Moves between nodes:
at | se ke gi za
nof | vob tal soz bod
vus | pob dek fip nof
muk | soz vel gam gat
tif | gam pob vus nog
dob | kez nek nim fip
gam | vel tif pob roz
kam | dap zub lag git
sar | puz duk mas kuv
tav | gon kes sel kif
nom | gep fud kez pob
tib | gak dip duz duk
vob | nog nof tal pud
puz | sep sar duk bom
gul | ses mut dap kes
sak | kuv viz saz dap
nog | roz vob nof piv
roz | tok nog vob duz
kes | tav sel kuz zal
dip | tib duz piv mas
deg | nat bom kuv ses
sel | kes kuz git kan
dap | mut kam zub kuz
lag | zub nat deg bil
miz | til sul tun der
soz | tal muk vel pep
tul | lat keb kif gep
tal | nof soz muk vok
bod | pud vok pep tun
lep | bil ses gul gon
vok | bod pep gat veg
ses | lep gul mut tav
seb | kan ros bes nek
bes | ros kur gon lat
gat | pep tok roz tib
kuz | sel git sos seb
dek | vus fip rud tal
pud | piv bod vok sul
sul | miz tun veg kop
kur | bes gon tav tul
tun | sul veg gak sep
saz | viz der kop zub
gak | veg tib dip sar
kez | fud dob nek dek
piv | duz pud bod miz
til | mas miz sul saz
fip | dek rud nir soz
kuv | bom sak viz mut
duk | sar mas til sak
git | kuz sos bil ros
nim | nek lat tul nir
bil | sos lep ses kur
sos | git bil lep bes
sep | kop puz sar deg
pob | tif vus dek vob
zal | kif kan seb kez
gep | rog nom fud tif
lat | nim tul keb rog
viz | sak saz der kam
vel | muk gam tif tok
nat | lag deg bom lep
rog | nir gep nom gam
veg | tun gak tib puz
keb | tul kif zal nom
ros | seb bes kur nim
bom | deg kuv sak gul
duz | dip piv pud til
mut | gul dap kam sel
kop | der sep puz nat
fud | nom kez dob vus
gon | kur tav kes keb
der | saz kop sep lag
nek | dob nim lat rud
nir | rud rog gep vel
tok | gat roz nog dip
zub | kam lag nat sos
pep | vok gat tok gak
rud | fip nir rog muk
mas | duk til miz viz
kan | zal seb ros dob
kif | keb zal kan fud

In the rows, zero is written as 50.

The rows follow the links: the fewer symbols apart two nodes are, the more alike their rows tend to be.

Node, then a row for it; each showing differs a little:
saz: [53, 59, 67, 40, 51, 54, 52, 49, 79, 68, 41, 46, 43, 64, 36, 93, 46, 37, 44, 23, 39, 76, 20, 26, 42, 24, 53, 37, 14, 31, 59, 45, 55, 51, 53, 46, 59, 27, 42, 53, 31, 27, 63]
seb: [29, 39, 63, 48, 52, 43, 46, 38, 37, 47, 59, 50, 72, 38, 72, 25, 61, 47, 82, 65, 70, 44, 72, 59, 85, 24, 26, 37, 76, 52, 79, 40, 57, 63, 36, 40, 31, 56, 42, 47, 55, 77, 34]
roz: [69, 53, 21, 57, 45, 53, 51, 61, 39, 37, 48, 53, 30, 50, 37, 43, 39, 60, 19, 53, 35, 33, 49, 58, 18, 97, 71, 72, 49, 62, 11, 63, 36, 33, 60, 62, 61, 60, 63, 48, 60, 37, 54]
tun: [69, 61, 42, 48, 48, 56, 53, 58, 68, 56, 40, 48, 27, 63, 27, 81, 38, 48, 21, 29, 29, 61, 22, 35, 19, 65, 71, 56, 17, 42, 28, 56, 44, 38, 62, 56, 67, 39, 53, 53, 41, 20, 66]
puz: [60, 60, 59, 43, 49, 55, 53, 54, 76, 66, 40, 47, 37, 64, 31, 91, 42, 40, 34, 23, 34, 72, 18, 27, 32, 39, 61, 43, 11, 34, 47, 49, 50, 46, 58, 49, 63, 31, 46, 54, 32, 23, 66]
nir: [48, 41, 29, 60, 48, 45, 47, 51, 20, 31, 58, 54, 54, 37, 61, 7, 52, 63, 52, 76, 59, 23, 78, 72, 53, 77, 47, 64, 84, 68, 38, 54, 43, 46, 46, 54, 42, 71, 58, 45, 69, 71, 36]
nat: [43, 54, 77, 38, 53, 51, 51, 44, 76, 69, 44, 46, 55, 59, 46, 85, 51, 34, 61, 27, 49, 77, 27, 29, 60, 8, 42, 29, 22, 31, 74, 39, 60, 58, 48, 40, 51, 28, 37, 53, 30, 38, 58]
kam: [38, 52, 79, 39, 54, 48, 50, 42, 71, 68, 45, 45, 59, 55, 51, 78, 54, 35, 68, 32, 53, 75, 34, 31, 68, 3, 37, 27, 30, 32, 80, 38, 62, 61, 44, 39, 45, 31, 36, 53, 32, 45, 53]
nek: [37, 38, 44, 55, 50, 44, 46, 44, 25, 37, 60, 52, 65, 34, 70, 9, 57, 57, 69, 75, 68, 30, 80, 71, 72, 53, 35, 52, 87, 63, 58, 47, 49, 55, 40, 47, 34, 66, 52, 45, 65, 78, 33]
kes: [28, 43, 74, 43, 53, 44, 48, 37, 51, 56, 54, 46, 72, 44, 68, 44, 60, 41, 83, 54, 67, 57, 60, 48, 85, 8, 25, 31, 62, 43, 86, 36, 62, 66, 38, 38, 34, 45, 39, 50, 45, 68, 39]
tok: [70, 55, 22, 58, 45, 55, 51, 62, 40, 38, 47, 53, 28, 52, 35, 46, 40, 61, 18, 51, 34, 35, 46, 57, 16, 96, 73, 72, 46, 61, 12, 63, 36, 34, 61, 62, 62, 59, 63, 47, 59, 35, 56]
veg: [69, 61, 41, 49, 47, 56, 53, 60, 65, 54, 41, 49, 27, 62, 27, 80, 38, 49, 20, 30, 29, 58, 24, 36, 17, 68, 71, 58, 18, 44, 25, 57, 43, 38, 62, 57, 68, 40, 54, 51, 42, 20, 65]
dip: [71, 60, 34, 52, 46, 56, 53, 61, 60, 51, 42, 50, 26, 60, 28, 72, 37, 53, 16, 35, 29, 52, 29, 41, 15, 79, 73, 62, 25, 48, 19, 61, 40, 35, 63, 59, 67, 45, 57, 50, 46, 23, 65]

Each walk starts at a row. The symbols on each line, taken left to right, move it on to the next node.
Answer with the node's row; about right is enough.
start [43, 40, 36, 57, 48, 45, 46, 48, 21, 33, 59, 53, 59, 34, 65, 6, 54, 61, 60, 76, 62, 25, 80, 72, 61, 68, 42, 59, 87, 66, 46, 52, 45, 49, 44, 52, 38, 71, 55, 45, 69, 74, 35]
se se za gi se gi: [55, 44, 24, 60, 47, 48, 48, 54, 22, 29, 56, 54, 46, 39, 55, 12, 48, 64, 41, 72, 53, 21, 73, 71, 41, 88, 56, 68, 78, 68, 26, 59, 39, 41, 51, 57, 47, 70, 60, 45, 70, 63, 41]
gi za za gi ke se ke gi ke: [66, 52, 19, 60, 45, 53, 49, 62, 33, 34, 50, 54, 32, 48, 41, 33, 42, 63, 24, 60, 39, 28, 56, 63, 23, 98, 69, 73, 58, 64, 14, 63, 36, 34, 58, 62, 58, 64, 63, 46, 64, 44, 50]
start [49, 42, 27, 59, 48, 47, 47, 52, 21, 30, 58, 54, 52, 37, 59, 9, 52, 63, 49, 75, 57, 22, 77, 72, 51, 81, 50, 66, 83, 68, 35, 55, 42, 44, 46, 56, 43, 71, 58, 46, 69, 69, 37]
se ke ke gi se ke se gi gi za: [53, 43, 24, 60, 47, 47, 48, 52, 22, 30, 57, 54, 48, 38, 58, 11, 50, 63, 44, 73, 54, 21, 75, 72, 45, 86, 53, 67, 80, 68, 29, 58, 40, 42, 48, 58, 46, 72, 60, 45, 70, 65, 39]
gi gi se se gi ke: [44, 41, 33, 58, 48, 45, 47, 49, 21, 32, 59, 55, 57, 35, 64, 6, 54, 61, 58, 77, 61, 23, 80, 73, 59, 71, 44, 61, 87, 67, 42, 53, 45, 49, 44, 52, 39, 70, 56, 45, 69, 74, 35]
start [29, 45, 77, 41, 54, 45, 47, 38, 58, 61, 53, 46, 71, 48, 64, 54, 60, 37, 81, 48, 64, 64, 53, 43, 82, 3, 27, 28, 52, 40, 87, 36, 64, 66, 39, 36, 37, 41, 36, 51, 41, 62, 43]
se ke se za gi za: [34, 38, 49, 54, 51, 43, 46, 42, 28, 38, 61, 51, 68, 35, 71, 11, 59, 55, 74, 74, 67, 33, 80, 68, 76, 45, 32, 48, 87, 61, 64, 45, 53, 57, 39, 45, 33, 65, 49, 47, 63, 79, 32]
za gi za ke za se: [66, 52, 20, 59, 45, 53, 50, 61, 35, 35, 49, 54, 32, 49, 40, 35, 41, 62, 22, 58, 38, 30, 54, 62, 21, 99, 69, 73, 56, 62, 13, 64, 36, 34, 59, 62, 59, 63, 62, 46, 62, 43, 52]
start [30, 45, 78, 41, 53, 45, 48, 37, 60, 62, 52, 46, 69, 48, 63, 57, 60, 38, 80, 45, 63, 65, 51, 41, 81, 2, 27, 27, 50, 39, 88, 36, 63, 66, 38, 36, 37, 39, 36, 52, 39, 61, 45]
ke se se gi ke za se se se: [29, 40, 65, 47, 53, 43, 46, 37, 40, 49, 58, 49, 73, 39, 71, 27, 61, 47, 81, 63, 69, 47, 71, 58, 85, 21, 25, 36, 74, 50, 80, 40, 58, 64, 37, 40, 31, 54, 41, 48, 53, 76, 35]
za gi za ke za se: [57, 45, 21, 60, 47, 49, 48, 56, 24, 29, 54, 54, 42, 41, 52, 16, 47, 65, 36, 70, 49, 23, 69, 71, 37, 93, 59, 71, 74, 68, 22, 59, 38, 39, 52, 60, 49, 70, 63, 46, 68, 59, 42]
start [50, 58, 69, 40, 52, 53, 52, 48, 79, 69, 40, 46, 46, 64, 37, 93, 47, 36, 47, 23, 42, 76, 20, 26, 46, 21, 51, 35, 15, 32, 62, 44, 56, 52, 53, 44, 57, 28, 41, 53, 30, 28, 62]
se se ke gi ke se gi: [56, 59, 63, 42, 51, 54, 53, 52, 78, 67, 40, 46, 41, 64, 34, 93, 44, 38, 39, 23, 37, 74, 19, 27, 37, 31, 57, 40, 13, 32, 53, 47, 54, 49, 55, 47, 61, 29, 43, 54, 31, 24, 65]
za gi se ke za se se za gi gi: [30, 43, 76, 42, 54, 45, 48, 37, 55, 59, 53, 46, 70, 46, 65, 50, 60, 39, 82, 50, 66, 62, 55, 44, 83, 5, 26, 29, 56, 41, 87, 36, 63, 66, 39, 37, 36, 42, 37, 50, 41, 65, 42]
start [31, 46, 78, 41, 54, 45, 49, 37, 62, 63, 51, 46, 68, 50, 61, 61, 58, 37, 78, 43, 63, 68, 48, 40, 80, 1, 28, 26, 46, 37, 87, 36, 63, 66, 40, 36, 39, 37, 35, 53, 37, 59, 46]
za gi se se se se ke ke se: [28, 41, 67, 47, 53, 43, 46, 37, 42, 50, 57, 49, 73, 40, 71, 31, 61, 46, 83, 62, 70, 49, 70, 55, 86, 17, 24, 35, 72, 49, 83, 38, 59, 64, 36, 39, 32, 53, 41, 49, 52, 74, 36]
ke za se za se ke gi gi: [40, 39, 40, 57, 50, 44, 46, 45, 22, 33, 59, 52, 62, 35, 68, 7, 56, 58, 64, 77, 65, 27, 81, 70, 67, 61, 38, 56, 87, 65, 52, 50, 48, 53, 42, 50, 36, 68, 53, 45, 67, 77, 34]
start [65, 51, 19, 59, 45, 52, 49, 60, 32, 33, 51, 54, 34, 46, 43, 29, 42, 63, 26, 61, 42, 28, 58, 64, 25, 98, 68, 74, 61, 65, 15, 63, 35, 36, 56, 61, 58, 65, 63, 47, 66, 46, 49]
za ke za ke gi ke za se: [65, 61, 50, 46, 49, 55, 53, 57, 72, 61, 40, 47, 31, 64, 28, 88, 40, 44, 25, 25, 30, 66, 19, 32, 24, 54, 66, 51, 13, 39, 35, 54, 47, 42, 60, 53, 66, 36, 50, 53, 36, 19, 67]
gi ke ke se za se za gi se: [44, 55, 74, 38, 53, 51, 51, 44, 77, 69, 44, 44, 54, 60, 44, 87, 51, 34, 58, 27, 47, 76, 26, 28, 57, 11, 43, 30, 21, 31, 71, 41, 60, 58, 49, 41, 52, 28, 38, 54, 30, 37, 58]
start [28, 43, 75, 43, 54, 44, 47, 37, 53, 59, 54, 47, 71, 45, 66, 47, 60, 41, 83, 53, 67, 60, 58, 46, 85, 5, 25, 29, 59, 41, 87, 36, 62, 66, 38, 38, 35, 43, 37, 51, 44, 67, 41]
za za gi ke za se ke: [47, 42, 32, 59, 48, 46, 47, 51, 21, 31, 58, 53, 55, 35, 63, 6, 53, 62, 54, 77, 60, 23, 79, 72, 56, 75, 46, 63, 85, 67, 41, 55, 44, 47, 45, 53, 40, 71, 57, 44, 70, 72, 36]
ke gi gi se za ke: [51, 43, 26, 60, 47, 47, 48, 52, 21, 29, 58, 55, 50, 37, 58, 9, 50, 63, 46, 74, 56, 22, 75, 72, 48, 83, 51, 66, 83, 67, 32, 57, 41, 44, 48, 56, 44, 71, 61, 44, 70, 67, 38]
start [72, 58, 29, 54, 46, 56, 53, 63, 53, 46, 44, 51, 26, 58, 29, 62, 39, 56, 15, 41, 31, 46, 35, 47, 13, 86, 74, 67, 32, 53, 15, 61, 38, 34, 62, 62, 66, 50, 59, 50, 51, 26, 62]
ke za gi gi za ke ke gi se: [67, 61, 46, 47, 47, 56, 53, 59, 69, 58, 40, 48, 29, 63, 28, 84, 38, 46, 22, 28, 30, 62, 21, 33, 20, 61, 69, 54, 16, 40, 30, 56, 45, 39, 60, 55, 67, 38, 53, 52, 39, 20, 66]
ke gi za se se ke ke gi gi: [66, 60, 47, 47, 48, 56, 52, 58, 70, 59, 39, 48, 29, 64, 28, 86, 41, 45, 24, 27, 30, 64, 20, 33, 21, 58, 68, 52, 14, 40, 33, 55, 46, 40, 61, 55, 66, 36, 51, 52, 37, 21, 67]
start [28, 40, 70, 44, 53, 43, 46, 37, 46, 53, 55, 48, 74, 41, 69, 37, 61, 44, 83, 58, 69, 54, 64, 51, 86, 13, 25, 32, 68, 46, 85, 37, 60, 66, 38, 38, 32, 49, 39, 49, 48, 72, 37]
gi za ke za se ke ke za za: [62, 49, 19, 60, 46, 51, 49, 59, 28, 31, 52, 54, 38, 44, 46, 23, 45, 64, 29, 65, 44, 25, 63, 67, 28, 96, 64, 73, 67, 66, 16, 62, 37, 37, 55, 61, 54, 68, 63, 46, 67, 53, 47]
za ke ke se gi gi ke za gi: [70, 54, 23, 56, 45, 55, 52, 62, 44, 40, 47, 52, 28, 53, 34, 49, 40, 60, 17, 49, 34, 36, 44, 56, 15, 94, 72, 71, 43, 59, 12, 63, 37, 33, 61, 62, 63, 57, 62, 48, 58, 33, 57]
